Look-ups in named tables: a row name and a column name give one cell, copied from the table.

tunoro =
,savute,voved,ber,kat
ziguler,180,195,123,201
gegu,76,194,90,104
kito,149,194,109,201
zet,184,209,164,165
geneku,170,199,165,61
vazeren,84,186,72,174
muta,175,209,167,141
lef,184,209,167,105
gopul,72,199,128,58
vofezu,122,198,164,57
fanil,136,186,73,201
peno,116,185,71,173

ber of lef: 167
savute of gopul: 72
savute of zet: 184
ber of vazeren: 72
savute of fanil: 136
voved of kito: 194
voved of ziguler: 195
voved of gopul: 199
voved of geneku: 199
savute of vazeren: 84
kat of lef: 105
ber of vofezu: 164
ber of zet: 164
ber of peno: 71
kat of fanil: 201
voved of fanil: 186
kat of peno: 173
kat of gopul: 58
voved of zet: 209

kud:
         vipa  zizoga
fufo      6.4     2.2
nif       5.0     1.8
tov       6.6     2.1
nonusus   9.0     3.2
duto      7.5     2.5
kesak     4.3     1.6
pimen     7.7     2.7
fupavek   9.8     3.4
fuzif     8.4     2.9

vipa of nonusus: 9.0
zizoga of nonusus: 3.2
zizoga of duto: 2.5
zizoga of kesak: 1.6
vipa of fufo: 6.4
zizoga of nif: 1.8
vipa of duto: 7.5
vipa of tov: 6.6
vipa of kesak: 4.3
zizoga of pimen: 2.7
zizoga of fupavek: 3.4
zizoga of fuzif: 2.9

sozusu.csv
,mip,fude,zura
lopo,-80,26,29
febud,43,12,-79
lagamo,-79,46,10
zuzu,-80,33,21
fisatik,72,-25,-64
dizini,-40,79,-55
sose,-75,-8,59
simibuf,10,-76,45
zonuk,80,-55,-42
piduda,73,-41,-55

zura of zonuk is -42
mip of simibuf is 10
mip of fisatik is 72
mip of zonuk is 80
zura of lagamo is 10
fude of febud is 12
mip of febud is 43
fude of simibuf is -76
fude of lopo is 26
mip of dizini is -40
zura of fisatik is -64
zura of sose is 59

Table lofe
         nog  zuv
tekonuz  0.2  0.1
vebi     0.3  0.4
mufe     0.4  0.3
sivupo   0.9  0.9
dodin    0.2  0.3

nog of dodin is 0.2
nog of mufe is 0.4
zuv of mufe is 0.3
nog of sivupo is 0.9
zuv of dodin is 0.3
zuv of tekonuz is 0.1
nog of tekonuz is 0.2
zuv of sivupo is 0.9
zuv of vebi is 0.4
nog of vebi is 0.3
Which row has the largest nog? sivupo

Table gokipa
|  | mip | ludo |
|---|---|---|
| dosuk | -2350 | -3932 |
| pogik | -2359 | -4145 |
| siga | 5168 | -3134 |
| kupes | 5296 | 4459 |
| pur | -5104 | 769 |
| reg | 3094 | 6198 |
| golegu | 5065 | -3166 |
| tos | -2033 | 6026 |
| ruveg | 3606 | 5854 |
| vopum | 1258 | -5341 |

mip of dosuk = -2350
ludo of golegu = -3166
ludo of vopum = -5341
ludo of dosuk = -3932
mip of golegu = 5065
ludo of ruveg = 5854
mip of kupes = 5296
ludo of kupes = 4459
ludo of siga = -3134
mip of reg = 3094
ludo of pur = 769
mip of vopum = 1258
mip of ruveg = 3606
mip of tos = -2033
ludo of pogik = -4145

zime:
          nin  bazok  ganako  fipalu  goba  foli
zeg      3891   3066    3476    5970  6031  3659
beguzuv   710   2825    1882    4809  4822  2177
kab      9854   7685    8775    5792  5869  8083
miz      6094    508    3600    6408  6539  1572

What is the bazok of beguzuv in zime? 2825
What is the fipalu of zeg in zime? 5970
What is the goba of miz in zime? 6539
What is the nin of beguzuv in zime? 710
What is the bazok of zeg in zime? 3066
What is the goba of zeg in zime? 6031
What is the nin of zeg in zime? 3891
What is the foli of kab in zime? 8083
What is the foli of miz in zime? 1572
What is the foli of zeg in zime? 3659
What is the ganako of beguzuv in zime? 1882
What is the bazok of miz in zime? 508
What is the fipalu of beguzuv in zime? 4809
What is the foli of beguzuv in zime? 2177
What is the ganako of zeg in zime? 3476
What is the fipalu of miz in zime? 6408

kirat.csv
,zerule,kedod,lizepid,kal,dusego,pilod
niso,435,532,328,371,528,317
menalo,432,553,297,397,544,322
muri,424,468,403,412,460,397
letus,403,461,414,365,491,336
nedake,421,469,394,428,493,375
rabo,433,452,422,421,427,435
nalanub,435,475,394,431,444,422
kipi,421,783,55,212,781,3
ruku,432,452,418,450,439,452
gad,418,432,443,411,442,414
pas,403,586,262,386,610,243
selob,418,430,441,412,441,404

dusego of nalanub: 444
zerule of letus: 403
lizepid of ruku: 418
lizepid of letus: 414
pilod of selob: 404
dusego of menalo: 544
kal of rabo: 421
pilod of pas: 243
kedod of ruku: 452
kedod of nalanub: 475
pilod of ruku: 452
lizepid of kipi: 55
lizepid of nedake: 394
kal of muri: 412
kal of kipi: 212
dusego of muri: 460
kedod of nedake: 469
kal of menalo: 397
dusego of pas: 610

Table mebevu
|  | ribu | buvel | vineniv | vepuf | vuf | kan | tivur | zufop |
|---|---|---|---|---|---|---|---|---|
| zan | 518 | 318 | 401 | 327 | 743 | 539 | 394 | 211 |
| kibafun | 551 | 604 | 567 | 575 | 528 | 530 | 502 | 542 |
| kamat | 551 | 605 | 566 | 574 | 534 | 532 | 496 | 537 |
| naso | 545 | 391 | 426 | 374 | 751 | 536 | 330 | 199 |
| vut | 523 | 448 | 484 | 456 | 618 | 540 | 488 | 413 |

kibafun, vineniv: 567
kamat, ribu: 551
zan, buvel: 318
zan, vineniv: 401
kibafun, zufop: 542
zan, vepuf: 327
zan, kan: 539
kibafun, vepuf: 575
kibafun, buvel: 604

noli:
columns: zabivot, filalu, taf
kevitol: [202, 43, 85]
tun: [122, 131, 127]
lup: [117, 137, 120]
lilisek: [139, 112, 126]
furesur: [174, 74, 96]
ritar: [124, 128, 129]
pogan: [195, 52, 86]
puf: [139, 111, 128]
vol: [179, 67, 105]
lol: [126, 126, 128]
sonu: [121, 132, 137]
fut: [137, 115, 122]

What is the taf of sonu in noli?
137
What is the zabivot of lup in noli?
117
What is the filalu of furesur in noli?
74
What is the taf of furesur in noli?
96
What is the zabivot of puf in noli?
139
What is the taf of kevitol in noli?
85
What is the taf of puf in noli?
128
What is the zabivot of sonu in noli?
121
What is the zabivot of ritar in noli?
124
What is the zabivot of furesur in noli?
174
What is the taf of lol in noli?
128
What is the filalu of vol in noli?
67
What is the taf of lup in noli?
120
What is the taf of ritar in noli?
129
What is the filalu of lilisek in noli?
112
What is the zabivot of lilisek in noli?
139
What is the taf of vol in noli?
105
What is the filalu of sonu in noli?
132
What is the taf of tun in noli?
127
What is the filalu of lup in noli?
137

